Here is a tiny trained network, its code and every weight. The questions are about switching its units off for an input and a target symbol, where a switched-off unit gives its printed mean instead of its output.

import numpy as np


def w(rows, s, z=0):
    codes = np.array(rows[::2]) - 128.0
    scale = np.full(codes.shape[1], s)
    scale[-1] = z or s
    return codes * scale


def norm(h):
    return h / np.sqrt((h * h).mean(-1, keepdims=True) + 1e-5)


def f(y):
    return y / 2 * (1 + np.tanh(0.7978845608 * (y + 0.044715 * y**3)))


def softmax(a):
    e = np.exp(a - a.max(-1, keepdims=True))
    return e / e.sum(-1, keepdims=True)


def log_softmax(a):
    a = a - a.max(-1, keepdims=True)
    return a - np.log(np.exp(a).sum(-1, keepdims=True))


def net(x, mask):
    ids = ['ΘΞΠΣΨΩαβεζηλμτφ'.index(c) for c in x.split()]
    T = len(ids)
    res = E[ids] + P[:T]
    r = norm(res)
    for j in range(3):
        rows = slice(3 * j, 3 * j + 3)
        q, k, v = (r @ M[0][rows].T for M in (Q, K, V))
        z = softmax(np.where(np.tri(T) > 0, q @ k.T / 3**0.5, -1e9)) @ v
        o = O[0][rows]
        res = res + np.where(mask[j], z, o[:, -1]) @ o[:, :-1]
    y = f(norm(res) @ A[0][:, :-1].T + A[0][:, -1])
    res = res + np.where(mask[3:11], y, B[0][:, -1]) @ B[0][:, :-1]
    return log_softmax(norm(res)[-1] @ U[:, :-1].T + U[:, -1])


Q, K, V, O, A, B = {}, {}, {}, {}, {}, {}
E = w([
[171,142,168],'Θ',
[139,158,69],'Ξ',
[105,186,133],'Π',
[68,109,125],'Σ',
[183,2,117],'Ψ',
[96,163,248],'Ω',
[106,185,134],'α',
[106,186,135],'β',
[95,201,136],'ε',
[88,136,67],'ζ',
[105,186,135],'η',
[105,187,133],'λ',
[194,164,123],'μ',
[104,183,132],'τ',
[104,185,132],'φ',
],0.01)
P = w([
[78,254,143],'0',
[98,215,140],'1',
[107,192,138],'2',
[113,171,136],'3',
[122,151,135],'4',
[127,142,134],'5',
[132,124,133],'6',
[137,110,129],'7',
[144,95,127],'8',
[150,76,124],'9',
[154,66,122],'10',
[156,66,123],'11',
[144,112,133],'12',
],0.0059)
Q[0] = w([
[125,155,196],'h0',
[179,110,63],'h0',
[152,11,49],'h0',
[61,189,152],'h1',
[152,73,88],'h1',
[140,176,85],'h1',
[108,79,195],'h2',
[159,19,86],'h2',
[169,205,113],'h2',
],0.011)
K[0] = w([
[161,157,230],'h0',
[85,122,57],'h0',
[130,182,2],'h0',
[101,120,56],'h1',
[190,176,235],'h1',
[136,120,67],'h1',
[97,164,195],'h2',
[87,250,137],'h2',
[190,59,95],'h2',
],0.0097)
V[0] = w([
[219,127,251],'h0',
[82,96,152],'h0',
[1,51,182],'h0',
[176,109,30],'h1',
[52,77,61],'h1',
[70,71,158],'h1',
[45,99,209],'h2',
[218,162,226],'h2',
[105,104,211],'h2',
],0.0079)
O[0] = w([
[156,79,174,250],'h0',
[114,156,139,85],'h0',
[61,254,205,29],'h0',
[155,118,63,15],'h1',
[106,91,88,112],'h1',
[97,63,171,10],'h1',
[50,59,188,116],'h2',
[214,130,177,168],'h2',
[118,42,204,98],'h2',
],0.0072,0.0021)
A[0] = w([
[2,109,107,90],'n0',
[84,75,136,53],'n1',
[3,167,60,253],'n2',
[22,33,119,11],'n3',
[133,151,160,127],'n4',
[198,102,202,135],'n5',
[107,43,49,108],'n6',
[103,147,158,61],'n7',
],0.0087,0.0027)
B[0] = w([
[158,31,165,162],'n0',
[70,174,201,116],'n1',
[113,11,102,255],'n2',
[2,117,164,140],'n3',
[82,117,139,146],'n4',
[144,17,117,191],'n5',
[72,123,111,150],'n6',
[76,157,157,127],'n7',
],0.0067,0.005)
U = w([
[196,67,177,136],'Θ',
[149,160,30,132],'Ξ',
[104,138,131,56],'Π',
[27,52,170,105],'Σ',
[114,94,126,31],'Ψ',
[115,136,251,140],'Ω',
[103,143,137,114],'α',
[104,151,139,200],'β',
[112,126,135,152],'ε',
[63,68,32,56],'ζ',
[101,145,138,186],'η',
[103,142,133,138],'λ',
[206,172,117,156],'μ',
[86,147,127,253],'τ',
[100,137,133,77],'φ',
],0.016,0.0048)

Each question gives the input, a string of symbols that net reads in full, and the target symbol t.
The units are the heads (3 rows each of Q, K, V and O) and the neurons (one row each of A and B). Each row of codes is followed by its name. A weight is (code - 128) times the scale printed after its matrix; where a second scale follows, it is the last column's (O, A, B and U).
mask holds one flag per unit, heads first, then neurons. A switched-off unit (its flag False) gives its mean, the last column of its rows in O or B, instead of its output. The means were averaged over made-up inputs and are rounded, as every weight is.
A unit's drop is (log p(t) with every unit on - log p(t) with that unit switched off) / (log p(t) with every unit on - log p(t) with every unit switched off).
The circuit of an input: a set's keep is (log p(t) with only the set's units on - log p(t) with every unit switched off) / (log p(t) with every unit on - log p(t) with every unit switched off). Starting from all 11 units, units are removed one at a time, each time the one whose removal leaves the highest keep (on an exact tie, the one counted first), for as long as the keep stays at least 0.8.
circuit, biggest first: the units of the circuit, biggest drop first
most important unit: the unit with the biggest drop
k most important neurons: the k neurons with the biggest drops, biggest first
which heads matter: for each layer, one digit per head in row order, 1 if its drop is at least 0.15 and else 0, layers parted by /
drop of u: that unit's drop, to one decimal
input Σ λ η τ ζ β Ξ τ α λ, target Ξ: which heads matter	001
input Ω λ Θ Ω Ω τ Π Ω α, target Ω: circuit, biggest first	(h0)
input ζ Π τ, target ζ: which heads matter	000
input Ω τ φ, target Ω: which heads matter	001
input τ τ Θ λ β, target Θ: which heads matter	100
input τ β α Π ζ β λ Ψ τ λ, target ζ: circuit, biggest first	(h1, n5)
input Π λ Ξ ζ ζ β λ β, target ζ: circuit, biggest first	(n2, h2)
input ζ μ α τ β τ τ η β, target μ: circuit, biggest first	(h2, n2)
input β β α Θ β τ η Σ τ μ, target μ: circuit, biggest first	(n2, h0)
input Θ η Ψ τ Ξ β Ω Θ τ ζ Π, target ζ: 2 most important neurons	(n6, n0)
input Ω λ Σ Θ λ, target Θ: which heads matter	101
input τ η Ξ Π η, target Ξ: which heads matter	000
input λ Θ τ α, target Θ: which heads matter	100
input Ψ ζ λ β Ψ, target ζ: most important unit	h0
input ζ Θ Ξ Σ μ λ, target μ: which heads matter	001
input β τ η Θ α β Θ α ζ λ τ τ Π, target ζ: which heads matter	011
input Ψ μ Ω Ω μ Ψ φ τ η Ξ τ, target Ξ: which heads matter	010
input μ η Θ Π Ω λ τ, target Ω: drop of h0	0.2
input Ω τ ε, target Ω: drop of h2	0.3
input μ Ξ τ Θ μ β α, target μ: circuit, biggest first	(h2)
input ζ Θ η Ω β α Ψ Ω β α α τ τ, target Ω: drop of h0	1.1
input ζ τ β Θ Θ α, target Θ: drop of n4	0.0
